Below are the code and all the weights of a small trained network. Each question names an input and a class and asks about switching units off, where a switched-off unit gives its printed mean instead of its output.

import numpy as np


def w(rows, s, z=0):
    codes = np.array(rows[::2]) - 128.0
    scale = np.full(codes.shape[1], s)
    scale[-1] = z or s
    return codes * scale


def f(y):
    return np.maximum(y, 0)


def log_softmax(a):
    a = a - a.max(-1, keepdims=True)
    return a - np.log(np.exp(a).sum(-1, keepdims=True))


def net(x, mask):
    res = np.array(x, float).reshape(1, 6) / 4 @ E
    y = f(res @ A[0][:, :-1].T + A[0][:, -1])
    res = res + np.where(mask, y, B[0][:, -1]) @ B[0][:, :-1]
    return log_softmax(res[-1] @ U[:, :-1].T + U[:, -1])


A, B = {}, {}
E = w([
[101,108,47,71,10,126],'x0',
[128,127,129,130,127,127],'x1',
[128,127,129,129,127,129],'x2',
[64,71,142,171,129,240],'x3',
[126,19,62,137,216,101],'x4',
[191,150,73,225,88,177],'x5',
],0.011)
A[0] = w([
[83,111,90,84,60,135,119],'n1',
[104,159,165,158,90,167,42],'n2',
[87,139,151,61,144,122,111],'n3',
[211,142,65,181,101,163,73],'n4',
[64,88,137,164,130,169,84],'n5',
[201,139,89,176,116,170,70],'n6',
[186,132,131,120,103,25,6],'n7',
[99,63,138,118,127,173,65],'n8',
[122,161,183,125,67,123,11],'n9',
[75,105,149,124,111,191,44],'n10',
[150,187,182,90,105,179,110],'n11',
[132,110,63,101,93,119,107],'n12',
[103,99,169,103,122,144,91],'n13',
[120,126,100,101,110,140,138],'n14',
[84,98,86,88,177,116,48],'n15',
[122,162,141,110,53,141,99],'n16',
[61,139,56,92,85,133,105],'n17',
[133,73,94,124,67,97,147],'n18',
[78,111,167,78,128,147,82],'n19',
[111,97,112,156,63,79,55],'n20',
[166,142,184,193,204,122,205],'n21',
[99,112,154,51,120,74,100],'n22',
[176,131,196,118,177,160,208],'n23',
[86,213,185,130,79,140,32],'n24',
[101,106,170,41,132,131,81],'n25',
[139,65,65,146,154,119,75],'n26',
[145,63,55,149,173,88,93],'n27',
[98,138,178,81,172,105,185],'n28',
[71,106,147,138,110,194,16],'n29',
[78,132,139,152,113,159,33],'n30',
[169,139,83,154,118,155,131],'n31',
[166,155,116,122,105,5,11],'n32',
[112,110,111,101,81,127,99],'n33',
],0.014,0.0017)
B[0] = w([
[93,174,198,167,160,79,227],'n1',
[132,121,61,85,134,120,205],'n2',
[208,44,185,128,55,211,195],'n3',
[198,31,197,114,34,151,229],'n4',
[189,237,57,166,174,139,211],'n5',
[127,10,177,126,1,192,212],'n6',
[212,248,42,141,151,165,227],'n7',
[136,225,94,104,130,198,199],'n8',
[56,57,74,72,146,114,209],'n9',
[188,215,84,172,138,116,209],'n10',
[37,102,77,85,157,72,222],'n11',
[120,104,150,213,188,62,196],'n12',
[213,151,154,141,75,193,172],'n13',
[103,115,174,199,146,108,167],'n14',
[105,72,129,62,133,135,197],'n15',
[87,111,117,114,159,135,222],'n16',
[62,188,199,195,157,94,219],'n17',
[94,97,149,176,176,70,197],'n18',
[199,96,152,115,60,143,192],'n19',
[111,174,208,154,128,115,177],'n20',
[91,129,201,185,179,71,254],'n21',
[169,114,148,132,20,161,217],'n22',
[80,138,194,175,158,42,213],'n23',
[13,55,57,61,173,125,243],'n24',
[141,34,169,109,55,175,205],'n25',
[48,123,102,13,134,131,200],'n26',
[43,86,59,42,159,112,219],'n27',
[153,75,135,154,82,117,212],'n28',
[186,217,94,170,138,137,214],'n29',
[188,231,82,90,139,130,180],'n30',
[170,48,152,101,65,211,187],'n31',
[221,239,62,185,162,177,244],'n32',
[84,138,182,174,155,112,186],'n33',
],0.0068,0.013)
U = w([
[80,122,232,247,188,65,158],'0',
[177,61,168,137,57,181,43],'1',
[57,90,46,65,174,119,59],'2',
[195,196,54,180,152,156,254],'3',
],0.014,0.0012)

Each question gives the input, the list of numbers given to net, and the class t.
The units are the neurons (one row each of A and B). Each row of codes is followed by its name. A weight is (code - 128) times the scale printed after its matrix; where a second scale follows, it is the last column's (A, B and U).
mask holds one flag per neuron, in row order. A switched-off neuron (its flag False) gives its mean, the last column of its row in B, instead of its output. The means were averaged over made-up inputs and are rounded, as every weight is.
A unit's drop is (log p(t) with every unit on - log p(t) with that unit switched off) / (log p(t) with every unit on - log p(t) with every unit switched off).
The circuit of an input: a set's keep is (log p(t) with only the set's units on - log p(t) with every unit switched off) / (log p(t) with every unit on - log p(t) with every unit switched off). Starting from the 12 units with the biggest drops (on a tie, the unit counted first), units are removed one at a time, each time the one whose removal leaves the highest keep (on an exact tie, the one counted first), for as long as the keep stays at least 0.8.
circuit, biggest first: the units of the circuit, biggest drop first
unit that matters most: the unit with the biggest drop
k most important neurons: the k neurons with the biggest drops, biggest first
drop when u is switched off: that unit's drop, to one decimal
input [-3,-5,0,0,8,8], class 1: circuit, biggest first => (n6)
input [5,-3,-4,-4,-6,3], class 2: 2 most important neurons => (n24; n9)
input [-4,8,-6,-7,-6,-2], class 3: 3 most important neurons => (n32; n7; n27)
input [2,-2,8,2,-7,7], class 1: 3 most important neurons => (n4; n6; n31)
input [-7,-1,1,8,8,3], class 2: 4 most important neurons => (n27; n26; n32; n7)
input [3,-1,-1,-3,7,7], class 1: 2 most important neurons => (n4; n6)
input [-2,-2,2,-8,-7,-3], class 3: 3 most important neurons => (n32; n7; n27)
input [5,1,-8,-7,0,-4], class 3: 2 most important neurons => (n32; n7)
input [-7,-1,1,3,-8,-7], class 2: 2 most important neurons => (n24; n11)
input [1,7,-7,5,4,-3], class 3: 2 most important neurons => (n24; n5)
input [-2,-6,2,-1,-1,3], class 1: 2 most important neurons => (n17; n1)
input [-4,-7,3,-8,3,8], class 1: 2 most important neurons => (n4; n6)
input [5,7,-8,1,5,-4], class 0: 2 most important neurons => (n17; n24)
input [-2,8,-8,2,3,0], class 2: 3 most important neurons => (n17; n1; n32)
input [4,-6,1,0,5,7], class 1: unit that matters most => n4
input [4,2,-6,7,-2,5], class 3: drop when n5 is switched off => 0.1
input [2,4,-8,2,0,-1], class 0: drop when n32 is switched off => 1.4
input [-1,-4,-1,0,-8,7], class 2: drop when n11 is switched off => 0.4
